Here is a tiny trained network, its code and every weight. The questions are about switching its units off for an input and a class, where a switched-off unit gives its printed mean instead of its output.

import numpy as np


def w(rows, s, z=0):
    codes = np.array(rows[::2]) - 128.0
    scale = np.full(codes.shape[1], s)
    scale[-1] = z or s
    return codes * scale


def f(y):
    return np.maximum(y, 0)


def log_softmax(a):
    a = a - a.max(-1, keepdims=True)
    return a - np.log(np.exp(a).sum(-1, keepdims=True))


def net(x, mask):
    res = np.array(x, float).reshape(1, 7) / 4 @ E
    y = f(res @ A[0][:, :-1].T + A[0][:, -1])
    res = res + np.where(mask, y, B[0][:, -1]) @ B[0][:, :-1]
    return log_softmax(res[-1] @ U[:, :-1].T + U[:, -1])


A, B = {}, {}
E = w([
[111,139,119,113,134,124,135,129],'x0',
[139,75,76,146,208,71,119,160],'x1',
[139,122,132,135,124,129,123,125],'x2',
[128,128,130,134,129,127,127,128],'x3',
[38,45,123,118,86,124,136,137],'x4',
[122,134,112,111,125,124,133,124],'x5',
[107,156,75,158,108,124,5,161],'x6',
],0.016)
A[0] = w([
[55,31,154,92,121,109,73,156,26],'n0',
[109,112,131,117,67,164,198,95,127],'n1',
[53,9,117,115,105,146,94,182,176],'n2',
[176,98,189,65,219,92,207,88,107],'n3',
[92,132,168,143,29,168,198,67,159],'n4',
[84,138,88,176,105,162,78,96,170],'n5',
[83,179,82,214,8,80,65,180,54],'n6',
[151,93,193,164,101,86,104,111,100],'n7',
[188,189,84,164,193,71,22,144,116],'n8',
[73,34,218,88,30,196,193,143,122],'n9',
[204,237,131,142,237,209,156,47,147],'n10',
[89,162,90,175,34,115,45,184,45],'n11',
[125,221,162,110,41,226,126,109,157],'n12',
[129,95,94,131,145,104,89,226,61],'n13',
[82,73,198,94,109,174,156,125,108],'n14',
[88,159,130,136,27,79,27,200,172],'n15',
[127,22,80,169,225,2,173,148,9],'n16',
[140,202,166,146,164,122,140,120,125],'n17',
[110,150,105,127,41,138,66,221,18],'n18',
[152,82,142,131,185,136,142,82,125],'n19',
[122,227,174,90,61,245,61,81,34],'n20',
[169,148,82,134,196,71,63,239,102],'n21',
[161,182,149,130,190,17,97,223,104],'n22',
],0.0081,0.012)
B[0] = w([
[165,29,74,167,196,130,207,204,166],'n0',
[123,138,135,121,100,139,101,78,186],'n1',
[182,161,220,28,89,86,135,124,237],'n2',
[177,77,120,95,146,117,181,182,213],'n3',
[28,165,134,161,119,135,43,55,226],'n4',
[144,92,103,179,154,156,149,151,203],'n5',
[185,158,181,87,113,110,128,192,205],'n6',
[130,134,145,154,128,165,131,119,134],'n7',
[53,124,102,205,116,142,97,110,224],'n8',
[75,133,126,171,119,140,79,62,234],'n9',
[202,123,152,88,117,101,141,175,229],'n10',
[184,187,174,37,129,81,157,116,200],'n11',
[211,120,171,86,115,76,147,146,242],'n12',
[87,93,109,182,156,145,116,120,163],'n13',
[118,150,122,138,121,139,120,75,182],'n14',
[145,53,103,146,140,128,215,144,251],'n15',
[238,162,218,56,111,106,146,158,199],'n16',
[127,117,152,89,106,107,152,134,167],'n17',
[134,188,150,83,87,74,73,120,170],'n18',
[163,122,154,164,131,118,176,107,162],'n19',
[205,1,104,157,190,141,212,188,209],'n20',
[88,127,110,202,126,220,120,98,205],'n21',
[108,140,65,170,145,160,111,114,183],'n22',
],0.0095,0.015)
U = w([
[158,169,217,20,90,111,114,156,253],'0',
[144,1,33,109,172,156,222,221,202],'1',
[4,113,40,151,111,204,25,82,20],'2',
],0.0099,0.00048)

Each question gives the input, the list of numbers given to net, and the class t.
The units are the neurons (one row each of A and B). Each row of codes is followed by its name. A weight is (code - 128) times the scale printed after its matrix; where a second scale follows, it is the last column's (A, B and U).
mask holds one flag per neuron, in row order. A switched-off neuron (its flag False) gives its mean, the last column of its row in B, instead of its output. The means were averaged over made-up inputs and are rounded, as every weight is.
A unit's drop is (log p(t) with every unit on - log p(t) with that unit switched off) / (log p(t) with every unit on - log p(t) with every unit switched off).
most important unit: the unit with the biggest drop
k most important neurons: the k neurons with the biggest drops, biggest first
drop when u is switched off: that unit's drop, to one decimal
input [4,-1,-5,3,6,-2,3], class 0: most important unit => n2
input [2,3,7,1,-8,-7,0], class 1: 2 most important neurons => [n10, n4]
input [-5,7,-7,7,0,-2,7], class 2: 3 most important neurons => [n8, n21, n20]
input [8,0,-4,3,-2,7,2], class 1: 2 most important neurons => [n4, n9]
input [1,-2,7,4,0,-1,8], class 1: 4 most important neurons => [n15, n5, n20, n16]
input [-6,3,-5,-2,3,3,0], class 0: 4 most important neurons => [n20, n2, n15, n3]
input [-4,8,7,5,3,1,-1], class 0: 2 most important neurons => [n16, n2]
input [5,-6,4,4,-5,-5,8], class 1: 2 most important neurons => [n20, n15]
input [-7,8,4,-5,7,1,-4], class 0: 2 most important neurons => [n16, n2]
input [2,1,-7,-5,1,0,8], class 1: 2 most important neurons => [n15, n4]
input [5,-7,8,0,1,2,-2], class 2: 2 most important neurons => [n4, n2]
input [3,-5,-2,8,-4,-5,2], class 1: 2 most important neurons => [n20, n2]
input [7,2,-2,8,-8,-5,-5], class 1: 2 most important neurons => [n2, n3]
input [-1,-1,-6,-8,8,3,-1], class 2: most important unit => n9
input [-7,7,-5,-3,4,-2,-8], class 0: drop when n16 is switched off => 0.5
input [3,-5,-8,-5,2,-2,-4], class 2: drop when n4 is switched off => 0.1
input [1,7,8,-6,5,-2,-7], class 0: drop when n16 is switched off => 0.5
